[[1.5, -0.3, -2.1, 0.1], [1.0, 0.7, 0.8, -1.1], [0.2, 0.9, 1.0, -1.8]] Out: -1.1
[[0.13, 1.05, 0.74, 0.95], [1.30, 0.13, 1.19, -1.24]] Out: -1.24
[[-0.154, 0.151, 0.080, 0.137], [-0.156, 0.148, 0.078, 0.138]] Out: 0.138
[[-0.217, -0.101, -0.072, 0.082, -0.045, -0.015], [-0.199, 0.163, 0.052, -0.182, -0.092, -0.010], [-0.209, -0.114, -0.081, 0.082, -0.047, -0.021]] Out: -0.010
[[19.3, 1.9, -5.5, -8.5], [-13.4, 6.2, 7.0, 5.9]] Out: 5.9
[[0.12, -0.15, -0.04, 0.01, 0.00, 0.00, 0.12], [-0.07, 0.04, -0.06, 0.12, 0.12, 0.02, -0.07], [0.12, -0.15, -0.09, -0.05, -0.06, 0.05, 0.13]] Out: -0.07
[[2.8, -12.2, -1.2, -8.7], [12.3, -0.2, 7.4, 13.4], [1.3, -3.8, 7.7, 8.9]] Out: 13.4
[[0.034, -0.005, -0.156, -0.063, 0.065, -0.032], [0.027, 0.111, 0.162, -0.015, 0.204, -0.094]] Out: -0.094
---
[[-18, 18, -4, 12, -15, -5, -8], [-42, 38, -65, 83, -28, 41, 48]] value -18
[[56, 68, 61, -69, 9, 59, 75], [14, 81, 77, -38, -54, 63, 76], [2, 15, 11, -7, 0, 6, 22]] value 14
[[-4, 6, -3, -39, 18, 20, 17], [24, 37, 56, 14, -13, 0, 31], [28, 6, -72, -40, 58, -56, 52]] value 24
[[-31, 56, -16, 16, 70, -4], [-26, -9, -17, 9, -53, 35], [14, 14, -8, -18, -1, 34]] value -26
[[-1, 59, 24, -35, 8, -50, 21], [-5, 52, 21, -31, 5, -46, 18], [1, 63, 27, -38, 11, -52, 21]] value -5
[[-60, 10, -11, -57, -61], [55, 48, 57, 59, 54]] value -60
[[-17, 54, -66, -19], [-16, 51, -64, -19]] value -17
[[14, 66, -66, 6], [6, 73, -42, 38]] value 14
[[-47, -51, 61, 46, -54, 51, 56], [-42, -46, 56, 51, -51, 60, 61], [57, 54, -44, 54, 49, 72, 64]] value -42
[[-10, 15, 2, -22, -2], [23, -14, 20, 25, 82], [16, 52, 10, -18, 67]] value 23
---
[[ 81  78 226 207  72 214 220]
 [221 217  84 226 210 251 240]
 [173 184 232  61 200 162  85]] ⇒ 173

[[ 12  33 -42  19   2 -31 -41]
 [ 27  29 -35  28  25 -14 -34]
 [ 32  26 -30  30  34  -3 -29]] ⇒ 32

[[207  79  68  75  51  57]
 [118  58  65  67  61  66]
 [  0  76  64  45  73  65]] ⇒ 0

[[6286 4173 8142 8298 7466 3096]
 [5820 8605 9799 4020 8764 3056]
 [2928 2606 3306 2148 2099 4316]] ⇒ 2928

[[  6 206  15 160 102 152]
 [146 116 136 120 243 212]
 [132 201 162 228 184  46]] ⇒ 132

[[-616  795 -452  158  290]
 [ 594 -436 -591 -430 -465]
 [-457  637 -575  731  731]] ⇒ -457

[[163 222  52 228]
 [204 170 225 137]
 [196 191 148 162]] ⇒ 196

[[6 5 4 2 7]
 [4 5 6 6 4]
 [5 4 2 5 3]] ⇒ 5

[[200  33 177 210]
 [185  46  17  45]
 [186  45  19  43]] ⇒ 186

[[4 2 3 2]
 [1 4 3 3]
 [1 7 1 2]] ⇒ 1
---
[[ 72 -71  60  83]
 [ 57 -61 -68 -36]
 [ 57 -61 -67 -37]] >> 83, 72

[[-69 -35 -63 -10  24   1  29]
 [-61 -19 -44   6  31   3  30]] >> 31, 30

[[-63  34  16  30  -6]
 [ 68 -11  30   1  19]
 [ 70 -13  31   4  19]] >> 70, 68

[[ 11 -50  -8 -55  40  18]
 [ 17 -68  -7 -42 -27 -10]
 [ 33   5 -11  42 -63 -22]] >> 42, 40

[[-41  13 -25  56]
 [ 12   0 -71  52]] >> 56, 52

[-12 -27 -17  62 -28  69  37] >> 69, 62

[[-16 -57 -68  41]
 [ 68  -2 -48  62]
 [ 82  27 -30  52]] >> 82, 68

[[  8 -76  15   4 -68]
 [ 64  51 -80  11  50]] >> 64, 51
---
[[-1.609, 2.311, 1.869, -1.740, 1.661, 2.161, 1.889], [1.566, -0.177, 0.447, 1.510, 1.820, 0.929, 0.479]] Answer: 0.929
[[-0.3, -1.5, -0.4, -1.0], [-0.2, -0.8, -0.2, -0.6], [0.2, 1.8, 0.2, 1.1]] Answer: -0.2
[[4.80, -1.39, -5.26, -7.56, -10.73, -17.61, -4.61], [-11.41, -0.20, 6.08, 3.81, -15.92, -13.44, 7.01], [4.07, 1.03, -8.97, -6.29, -14.85, -3.40, 16.95]] Answer: -13.44
[[-3.90, 10.06, 21.92, 10.38], [0.11, 6.18, 1.72, 0.37], [-18.03, 21.55, 8.15, 12.33]] Answer: 1.72
[[21.427, -2.588, 9.203, -9.709, 17.389, 14.813], [3.181, 0.915, -12.635, 11.745, 4.118, 4.772]] Answer: 4.118
[[-0.148, -0.056, -0.063, -0.223, 0.099, -0.172, -0.115], [0.178, 0.005, -0.111, -0.183, -0.063, 0.072, 0.014]] Answer: 0.072
[[-2.048, 4.201, -0.735, -12.750, 3.117, -1.111], [-17.831, 3.396, 14.072, -2.640, -3.229, 11.744], [-11.424, -1.875, 16.462, 1.919, 1.699, -2.898]] Answer: -3.229
[[-0.109, -0.120, 0.189, -0.207], [-0.116, -0.124, 0.169, -0.173]] Answer: 0.169
[[-0.63, -0.31, -0.41, 1.71, -1.42], [1.47, -0.78, -0.07, -0.02, -0.99], [0.57, 0.78, 0.24, 1.49, -0.89]] Answer: -0.02
---
[[-39  21  -5  63 -22]
 [ 24  -3   4 -46  -7]
 [-11  16   0   9 -28]] value 21

[-37  78 -11  11  33  37] value 78

[[-21 -43  26   5 -50 -37]
 [-25 -50  32  10 -57 -34]
 [ 67 -34 -48  49 -24 -51]] value -43

[[-25 -18  36 -42]
 [ 60  11 -55  75]
 [-29  34  -2 -48]] value -18

[-28 -46 -71  64  35] value -46

[[-35 -44 -29 -37 -42]
 [ 57  -5  79  38  34]] value -44
---
5,0,2,-65
-3,-2,-1,16
result: 5, 16

12,70,6,-17 result: 12, -17

-21,32,-57,-70,40
-7,37,-19,-21,33
49,31,30,39,32
result: -21, 32

5,-62,-6,-10,22,31,19 result: 5, 19

33,-29,-39,63,-6,13 result: 33, 13

-32,74,63,-52 result: -32, -52

-61,6,-41,-73,-5,1,56
-61,9,-30,-65,-8,25,59
result: -61, 59

16,27,64,25 result: 16, 25

68,-27,-33,33,2,-14
55,0,-18,28,-6,-30
result: 68, -30

85,67,-38,64,-29,-80 result: 85, -80
---
[[ 233  -37  219 -278 -906 -618  505]
 [ 415  529 -209   58 -788  -48  466]
 [-438   30   42  -73  -28   14   37]] result: -618

[ 34 -44  -9  21 -47 -18] result: -47

[[  4  15  13 -38  19 -26   7]
 [  4  15  20 -40  27 -41 -12]
 [  5  17  23 -39  30 -37 -31]] result: -26

[[31 20 79 62]
 [70 49 46 42]
 [26 53 26 75]] result: 79

[6 4 0 8] result: 0

[6712 5873 1840 6287 8821 4352 5348] result: 4352
---
[  37.9   53.7   44.2  150.3 -103.5   -5.6   64.0]	150.3, 64.0

[[  -7.938 -207.028   50.945   71.183  137.714   82.855  194.530]
 [ -19.542 -110.114 -159.461    8.144   85.824   65.001   60.046]
 [ 157.905  -46.234  158.850  -63.216  -43.233  126.057  157.246]]	194.530, 158.850

[[-0.9 -2.0  0.5 -2.0  1.1 -0.7]
 [-2.1  1.0 -1.7  1.3 -2.1  0.9]]	1.3, 1.1

[ -7.8   9.5 -13.2 -14.9  11.8  10.3  -2.4]	11.8, 10.3

[[ 10.15 -11.39   4.16   2.96   5.82]
 [ 12.46  -0.74   5.66  -2.74  21.41]]	21.41, 12.46

[-0.129  1.075  1.408 -1.087  1.521]	1.521, 1.408

[ 0.101  0.088 -0.185 -0.156  0.118  0.144 -0.140]	0.144, 0.118

[127.9 -46.2 -20.2 -60.9 -99.9]	127.9, -20.2

[[ -67.8  227.0 -145.9  -75.8  -41.2 -146.3]
 [ -89.5  149.4  -46.5  -85.4  -14.8  -54.8]
 [  -2.2    6.6  -63.9  -27.4 -167.4 -171.5]]	227.0, 149.4
